[[143 155 151]
 [116 136 108]
 [158 113 130]
 [106 108 149]
 [143 111 144]]
->
[[116 136 108]
 [158 113 130]]

[[127 129 123 127 126]
 [129 111 152 119 126]
 [128 112 123 121 126]
 [126 125 134 143 132]]
->
[[129 111 152]
 [128 112 123]]

[[133 124 135]
 [133 149 148]
 [102 135 116]
 [153 145 137]]
->
[[133 149 148]
 [102 135 116]]

[[130 135 131]
 [125 148 141]
 [141 156 129]
 [149 128 145]
 [108 133 133]]
->
[[125 148 141]
 [141 156 129]]

[[121 132 129 134]
 [118 128 146 154]
 [118 136 132 144]]
->
[[118 128 146]
 [118 136 132]]

[[131 132 137 113 129]
 [135 131 135 142 131]
 [126 130 118 116 126]
 [136 112 134  99 124]]
->
[[135 131 135]
 [126 130 118]]
---
[[128 133]
 [130 108]
 [124 141]
 [153 131]
 [137 137]]
->
[128 108]

[[125 104]
 [157 106]
 [145  98]
 [143 135]]
->
[125 106]

[[144 139 141 143 109]
 [151 147 148 149 100]
 [116 120 116 116 145]]
->
[144 147 116]

[[113 139 101 114]
 [151 144 115 130]]
->
[113 144]

[[135 119 101 113 128]
 [113 136 117 115 147]
 [130 124 110 119 123]
 [134 123 101 120 119]]
->
[135 136 110 120]

[[150 126]
 [128 124]
 [128 126]]
->
[150 124]

[[134 138 127 119]
 [125 139 119 124]
 [112 114 124 146]
 [114 107 130 142]]
->
[134 139 124 142]

[[123 132 152 141]
 [135 135 126 121]
 [134 137 128 120]
 [126 126 122 130]]
->
[123 135 128 130]

[[139 128 114]
 [119 141 106]
 [125 135 117]
 [146 128 133]]
->
[139 141 117]
---
[[121 128 128 127 131 128 118 129 143 111 126 123 128]
 [133 130 142 139 127 146 133 125 141 144 145 154 131]
 [135 129 123 135 130 121 136 126 125 136 119 136 123]
 [130 121 116 129 129 117 130 126 128 118 110 125 113]]
->
[[130 121 116 129 129 117 130 126 128 118 110 125 113]
 [121 128 128 127 131 128 118 129 143 111 126 123 128]
 [133 130 142 139 127 146 133 125 141 144 145 154 131]
 [135 129 123 135 130 121 136 126 125 136 119 136 123]]

[[129 125 118 130 127 125 126 131]
 [129 125 139 128 133 130 124 120]
 [124 119 125 136 132 129 123 128]
 [118 127 133 131 131 133 129 123]
 [126 136 130 122 125 130 134 125]
 [129 123 107 133 127 123 125 137]
 [131 128 129 128 128 129 127 132]
 [120 121 125 137 131 130 124 130]
 [125 124 129 132 131 131 126 126]]
->
[[125 124 129 132 131 131 126 126]
 [129 125 118 130 127 125 126 131]
 [129 125 139 128 133 130 124 120]
 [124 119 125 136 132 129 123 128]
 [118 127 133 131 131 133 129 123]
 [126 136 130 122 125 130 134 125]
 [129 123 107 133 127 123 125 137]
 [131 128 129 128 128 129 127 132]
 [120 121 125 137 131 130 124 130]]

[[149 118 125 124 123 109]
 [123 142 147 137 131 132]
 [126 144 158 152 138 130]
 [122 114 117 118 130 140]
 [132 106 100 110 123 132]
 [121 137 145 138 132 131]
 [119 150 148 146 128 131]
 [114 143 157 145 135 140]]
->
[[114 143 157 145 135 140]
 [149 118 125 124 123 109]
 [123 142 147 137 131 132]
 [126 144 158 152 138 130]
 [122 114 117 118 130 140]
 [132 106 100 110 123 132]
 [121 137 145 138 132 131]
 [119 150 148 146 128 131]]

[[132 127 122 124 128 133 128]
 [130 127 120 124 127 131 131]
 [122 131 127 132 130 126 138]
 [112 135 142 141 127 116 141]
 [112 134 143 140 127 117 140]
 [124 129 131 131 128 126 135]
 [148 118 109 106 120 143 110]
 [113 133 140 139 127 121 140]
 [115 135 137 141 129 119 142]
 [118 132 137 137 128 119 139]
 [126 130 128 131 130 127 133]]
->
[[126 130 128 131 130 127 133]
 [132 127 122 124 128 133 128]
 [130 127 120 124 127 131 131]
 [122 131 127 132 130 126 138]
 [112 135 142 141 127 116 141]
 [112 134 143 140 127 117 140]
 [124 129 131 131 128 126 135]
 [148 118 109 106 120 143 110]
 [113 133 140 139 127 121 140]
 [115 135 137 141 129 119 142]
 [118 132 137 137 128 119 139]]

[[127 127 128 149 146 129 114 129 132 124 122 127 126 146 113]
 [123 127 127 126 124 126 130 120 126 127 127 126 123 124 130]]
->
[[123 127 127 126 124 126 130 120 126 127 127 126 123 124 130]
 [127 127 128 149 146 129 114 129 132 124 122 127 126 146 113]]

[[110 123 132 134 143]
 [151 136 133 133 138]
 [145 132 119 124 116]
 [156 134 124 132 132]
 [148 131 125 122 112]
 [144 130 124 116 106]
 [123 132 125 117 108]]
->
[[123 132 125 117 108]
 [110 123 132 134 143]
 [151 136 133 133 138]
 [145 132 119 124 116]
 [156 134 124 132 132]
 [148 131 125 122 112]
 [144 130 124 116 106]]
---
[[136 147 121 108]
 [140 148 120 109]
 [144 152 116 103]
 [120 111 135 143]
 [144 152 116 103]]
->
[[140 148 120]
 [144 152 116]]

[[122 132 104]
 [126 138 125]
 [105 145 115]
 [125 122 132]]
->
[[126 138 125]
 [105 145 115]]

[[155 118 112]
 [152 116 112]
 [139 101 144]]
->
[[152 116 112]
 [139 101 144]]

[[109 146 109 146 130]
 [127 124 127 123 123]
 [143 103 141 102 115]]
->
[[127 124 127]
 [143 103 141]]

[[130 139 122 113 127]
 [100 129 126 140 135]
 [137 144 125 126 144]]
->
[[100 129 126]
 [137 144 125]]

[[128 122 137  99]
 [115 157 155 109]
 [109 119 107 124]
 [139 125 107 158]
 [137 109 132 132]]
->
[[115 157 155]
 [109 119 107]]

[[122 125 144]
 [123 104 116]
 [128 117 110]
 [132 143 148]
 [124 102 109]]
->
[[123 104 116]
 [128 117 110]]
